Here is a tiny trained network, its code and every weight. The questions are about switching its units off for an input and a class, where a switched-off unit gives its printed mean instead of its output.

import numpy as np


def w(rows, s, z=0):
    codes = np.array(rows[::2]) - 128.0
    scale = np.full(codes.shape[1], s)
    scale[-1] = z or s
    return codes * scale


def f(y):
    return np.maximum(y, 0)


def log_softmax(a):
    a = a - a.max(-1, keepdims=True)
    return a - np.log(np.exp(a).sum(-1, keepdims=True))


def net(x, mask):
    res = np.array(x, float).reshape(1, 6) / 4 @ E
    y = f(res @ A[0][:, :-1].T + A[0][:, -1])
    res = res + np.where(mask, y, B[0][:, -1]) @ B[0][:, :-1]
    return log_softmax(res[-1] @ U[:, :-1].T + U[:, -1])


A, B = {}, {}
E = w([
[83,255,35,34],'x0',
[248,202,55,203],'x1',
[128,130,127,126],'x2',
[60,241,178,196],'x3',
[128,126,129,127],'x4',
[217,184,233,32],'x5',
],0.0066)
A[0] = w([
[90,179,209,206,159],'N1',
[184,83,164,180,136],'N2',
[114,86,60,127,115],'N3',
[172,212,56,147,123],'N4',
[196,183,188,44,111],'N5',
[178,45,127,93,173],'N6',
[200,169,154,204,115],'N7',
[136,30,98,1,58],'N8',
[91,134,80,135,157],'N9',
[107,161,44,40,129],'N10',
[135,69,56,227,113],'N11',
[75,67,38,236,91],'N12',
[179,124,135,181,139],'N13',
[85,71,62,115,219],'N14',
[78,111,77,164,11],'N15',
[174,126,86,145,150],'N16',
[209,182,250,82,67],'N17',
[28,253,163,161,173],'N18',
[79,122,83,191,52],'N19',
[61,108,193,64,142],'N20',
[82,146,46,102,139],'N21',
[14,84,174,79,104],'N22',
[87,47,155,95,80],'N23',
[96,65,201,200,201],'N24',
[34,102,54,168,72],'N25',
[112,203,65,47,205],'N26',
[80,220,171,148,251],'N27',
[187,81,69,21,190],'N28',
[249,159,29,109,120],'N29',
[45,100,59,213,142],'N30',
[89,49,123,97,159],'N31',
[194,173,83,160,55],'N32',
],0.0099,0.002)
B[0] = w([
[198,57,48,213,206],'N1',
[43,70,132,157,198],'N2',
[188,144,145,116,184],'N3',
[71,144,139,146,229],'N4',
[152,181,198,98,213],'N5',
[170,103,140,196,199],'N6',
[85,132,105,97,201],'N7',
[139,160,92,160,209],'N8',
[144,108,176,106,180],'N9',
[83,3,203,222,221],'N10',
[109,150,172,125,231],'N11',
[156,144,162,81,255],'N12',
[54,130,114,137,177],'N13',
[179,122,98,84,209],'N14',
[110,181,148,40,181],'N15',
[71,148,66,128,180],'N16',
[139,197,168,90,227],'N17',
[168,119,95,170,247],'N18',
[172,191,127,99,192],'N19',
[102,197,43,110,202],'N20',
[144,77,184,146,206],'N21',
[84,154,75,92,222],'N22',
[81,154,126,155,193],'N23',
[131,130,154,192,230],'N24',
[141,170,166,77,225],'N25',
[104,55,164,187,237],'N26',
[186,54,100,158,218],'N27',
[183,98,92,148,216],'N28',
[92,135,89,114,248],'N29',
[172,156,166,93,244],'N30',
[116,106,97,122,194],'N31',
[94,173,111,104,199],'N32',
],0.0074,0.0084)
U = w([
[169,163,206,56,34],'0',
[72,59,163,148,223],'1',
[184,96,54,141,226],'2',
[4,170,36,97,2],'3',
],0.015,0.002)

Each question gives the input, the list of numbers given to net, and the class t.
The units are the neurons (one row each of A and B). Each row of codes is followed by its name. A weight is (code - 128) times the scale printed after its matrix; where a second scale follows, it is the last column's (A, B and U).
mask holds one flag per neuron, in row order. A switched-off neuron (its flag False) gives its mean, the last column of its row in B, instead of its output. The means were averaged over made-up inputs and are rounded, as every weight is.
A unit's drop is (log p(t) with every unit on - log p(t) with that unit switched off) / (log p(t) with every unit on - log p(t) with every unit switched off).
The circuit of an input: a set's keep is (log p(t) with only the set's units on - log p(t) with every unit switched off) / (log p(t) with every unit on - log p(t) with every unit switched off). Starting from the 12 units with the biggest drops (on a tie, the unit counted first), units are removed one at a time, each time the one whose removal leaves the highest keep (on an exact tie, the one counted first), for as long as the keep stays at least 0.8.
units of the circuit, in order: the units of the circuit, biggest drop first
unit that matters most: the unit with the biggest drop
top k neurons: the k neurons with the biggest drops, biggest first
drop when u is switched off: that unit's drop, to one decimal
input [2,-2,-1,-3,-6,1], class 2: units of the circuit, in order => [N28; N11]
input [7,6,-3,1,-6,3], class 1: units of the circuit, in order => [N10; N26]
input [-1,3,-2,6,5,2], class 2: unit that matters most => N1
input [7,6,4,8,3,0], class 2: top 3 neurons => [N18; N27; N1]
input [8,-6,2,6,-7,-1], class 1: top 2 neurons => [N10; N26]
input [6,3,-2,6,-8,-1], class 1: units of the circuit, in order => [N26; N10]
input [-5,-8,0,5,2,3], class 3: top 2 neurons => [N20; N22]
input [-6,3,5,7,-3,-2], class 2: top 3 neurons => [N1; N10; N26]
input [7,-7,8,8,5,2], class 2: units of the circuit, in order => [N18; N27]
input [-5,-7,-2,-7,1,-6], class 2: units of the circuit, in order => [N14; N8]
input [-8,5,2,8,-5,6], class 1: top 2 neurons => [N2; N13]
input [4,-4,3,0,4,1], class 1: top 3 neurons => [N10; N26; N29]
input [6,-3,-5,-2,-2,-5], class 1: top 4 neurons => [N10; N26; N17; N5]
input [0,5,4,7,8,3], class 2: units of the circuit, in order => [N1]
input [-7,8,-2,5,0,-2], class 3: top 2 neurons => [N7; N10]
input [-7,5,8,-7,-7,-5], class 1: top 2 neurons => [N2; N11]
input [-7,-8,-8,0,5,-3], class 3: top 3 neurons => [N22; N20; N10]
input [4,-7,2,-7,-1,0], class 2: drop when N7 is switched off => 0.1
input [4,4,-7,7,5,0], class 2: drop when N18 is switched off => 0.2
input [-3,-5,-8,3,3,-2], class 3: drop when N10 is switched off => 0.2
input [-1,3,7,6,4,-1], class 2: drop when N1 is switched off => 0.1
input [-1,8,8,-7,0,5], class 3: unit that matters most => N29
